Here is a tiny trained network, its code and every weight. The questions are about switching its units off for an input and a class, where a switched-off unit gives its printed mean instead of its output.

import numpy as np


def w(rows, s, z=0):
    codes = np.array(rows[::2]) - 128.0
    scale = np.full(codes.shape[1], s)
    scale[-1] = z or s
    return codes * scale


def norm(h):
    return h / np.sqrt((h * h).mean(-1, keepdims=True) + 1e-5)


def f(y):
    return y / 2 * (1 + np.tanh(0.7978845608 * (y + 0.044715 * y**3)))


def log_softmax(a):
    a = a - a.max(-1, keepdims=True)
    return a - np.log(np.exp(a).sum(-1, keepdims=True))


def net(x, mask):
    res = np.array(x, float).reshape(1, 2) / 4 @ E
    u = 0
    for l in range(3):
        y = f(norm(res) @ A[l][:, :-1].T + A[l][:, -1])
        res = res + np.where(mask[u : u + 10], y, B[l][:, -1]) @ B[l][:, :-1]
        u += 10
    return log_softmax(norm(res)[-1] @ U[:, :-1].T + U[:, -1])


A, B = {}, {}
E = w([
[3,142,112,207,101,105,194],'x0',
[39,71,122,83,67,141,17],'x1',
],0.0019)
A[0] = w([
[205,114,124,55,161,174,78,116],'0.n1',
[190,250,120,174,206,94,199,157],'0.n2',
[125,93,89,125,162,114,127,92],'0.n3',
[32,135,78,216,83,75,171,245],'0.n4',
[86,105,109,106,80,144,82,193],'0.n5',
[131,126,93,125,118,153,139,126],'0.n6',
[130,104,168,128,115,153,149,128],'0.n7',
[58,87,108,87,87,139,56,122],'0.n8',
[96,131,115,150,134,94,128,119],'0.n9',
[116,170,106,94,128,109,129,135],'0.n10',
],0.0023,0.0011)
B[0] = w([
[157,97,166,121,18,156,246,195],'0.n1',
[107,21,155,142,196,186,47,210],'0.n2',
[121,148,138,131,113,111,127,117],'0.n3',
[245,88,156,39,94,179,157,250],'0.n4',
[171,66,144,160,210,165,162,195],'0.n5',
[120,125,154,117,137,89,130,127],'0.n6',
[126,127,116,127,132,114,128,128],'0.n7',
[171,85,156,181,253,139,148,208],'0.n8',
[161,142,122,103,104,160,129,131],'0.n9',
[132,108,141,135,130,115,126,130],'0.n10',
],0.0019,0.0017)
A[1] = w([
[67,118,114,84,36,119,50,52],'1.n1',
[167,57,176,110,151,192,142,214],'1.n2',
[123,149,153,150,141,119,106,93],'1.n3',
[184,252,121,164,173,109,201,79],'1.n4',
[9,168,101,206,91,101,189,102],'1.n5',
[125,131,129,127,134,142,127,101],'1.n6',
[51,132,111,94,54,116,21,49],'1.n7',
[169,231,108,145,168,81,181,5],'1.n8',
[141,107,150,102,95,160,166,152],'1.n9',
[126,136,137,129,119,132,129,137],'1.n10',
],0.0031,0.0012)
B[1] = w([
[131,130,141,171,188,136,143,152],'1.n1',
[73,158,113,141,97,85,132,251],'1.n2',
[129,114,125,114,132,138,137,112],'1.n3',
[52,63,136,154,154,144,67,155],'1.n4',
[254,154,156,45,68,120,129,166],'1.n5',
[135,117,124,128,127,127,128,125],'1.n6',
[126,108,146,182,201,148,143,153],'1.n7',
[90,78,143,141,137,149,73,118],'1.n8',
[111,144,114,160,125,101,122,164],'1.n9',
[133,131,120,139,124,135,120,128],'1.n10',
],0.0042,0.0027)
A[2] = w([
[159,134,140,85,169,196,106,106],'2.n1',
[126,253,69,86,81,108,146,23],'2.n2',
[179,144,125,65,102,126,109,97],'2.n3',
[181,156,134,63,90,138,122,80],'2.n4',
[60,190,75,143,111,68,139,72],'2.n5',
[99,83,145,161,214,181,116,62],'2.n6',
[149,151,126,107,127,113,105,3],'2.n7',
[164,145,128,170,193,117,166,110],'2.n8',
[109,139,144,143,120,105,127,116],'2.n9',
[175,148,131,114,135,133,150,152],'2.n10',
],0.0051,0.0019)
B[2] = w([
[65,194,59,218,107,58,187,143],'2.n1',
[88,87,136,138,239,160,65,184],'2.n2',
[111,126,192,142,57,133,234,185],'2.n3',
[151,74,199,144,19,154,229,196],'2.n4',
[175,133,90,198,51,4,83,156],'2.n5',
[61,6,250,144,237,176,126,253],'2.n6',
[99,146,132,56,97,217,216,101],'2.n7',
[30,91,134,51,152,160,7,131],'2.n8',
[156,122,119,124,127,104,102,133],'2.n9',
[56,94,103,135,48,120,72,149],'2.n10',
],0.0028,0.0027)
U = w([
[71,51,185,145,241,175,88,204],'0',
[158,117,176,114,10,152,219,221],'1',
[149,154,66,184,109,22,61,196],'2',
[132,193,66,87,161,163,133,14],'3',
[135,189,86,92,161,153,132,18],'4',
[138,199,63,80,159,184,124,1],'5',
[130,231,64,101,159,197,126,11],'6',
[130,187,76,82,148,171,122,13],'7',
],0.012,0.0042)

Each question gives the input, the list of numbers given to net, and the class t.
The units are the neurons (one row each of A and B). Each row of codes is followed by its name. A weight is (code - 128) times the scale printed after its matrix; where a second scale follows, it is the last column's (A, B and U).
mask holds one flag per neuron, layer by layer. A switched-off neuron (its flag False) gives its mean, the last column of its row in B, instead of its output. The means were averaged over made-up inputs and are rounded, as every weight is.
A unit's drop is (log p(t) with every unit on - log p(t) with that unit switched off) / (log p(t) with every unit on - log p(t) with every unit switched off).
The circuit of an input: a set's keep is (log p(t) with only the set's units on - log p(t) with every unit switched off) / (log p(t) with every unit on - log p(t) with every unit switched off). Starting from the 12 units with the biggest drops (on a tie, the unit counted first), units are removed one at a time, each time the one whose removal leaves the highest keep (on an exact tie, the one counted first), for as long as the keep stays at least 0.8.
circuit, biggest first: the units of the circuit, biggest drop first
top k neurons: the k neurons with the biggest drops, biggest first
k most important neurons of layer l: the k neurons of layer l with the biggest drops, biggest first
drop of u: that unit's drop, to one decimal
input [4,3], class 1: circuit, biggest first	1.n5
input [3,-2], class 2: top 2 neurons	0.n4; 0.n2
input [-7,-7], class 0: top 3 neurons	1.n4; 1.n5; 0.n4
input [-3,3], class 2: 2 most important neurons of layer 0	0.n4; 0.n1
input [0,-1], class 2: top 2 neurons	0.n2; 1.n2
input [-3,2], class 2: top 2 neurons	1.n5; 0.n4
input [6,5], class 1: top 3 neurons	1.n5; 0.n2; 1.n4
input [8,-8], class 0: 2 most important neurons of layer 1	1.n4; 1.n2
input [-8,-8], class 0: top 3 neurons	1.n5; 1.n4; 0.n4
input [-3,-3], class 2: 4 most important neurons of layer 1	1.n5; 1.n2; 1.n7; 1.n1
input [-3,0], class 2: top 2 neurons	1.n5; 0.n4
input [-1,-3], class 2: top 4 neurons	0.n2; 1.n2; 0.n8; 1.n7
input [5,-5], class 0: top 2 neurons	0.n4; 0.n1
input [8,4], class 1: top neuron	1.n5
input [-5,4], class 1: 2 most important neurons of layer 0	0.n1; 0.n2
input [4,-5], class 0: drop of 1.n4	3.8
input [3,0], class 2: drop of 0.n4	1.7
input [2,0], class 2: drop of 0.n4	1.5
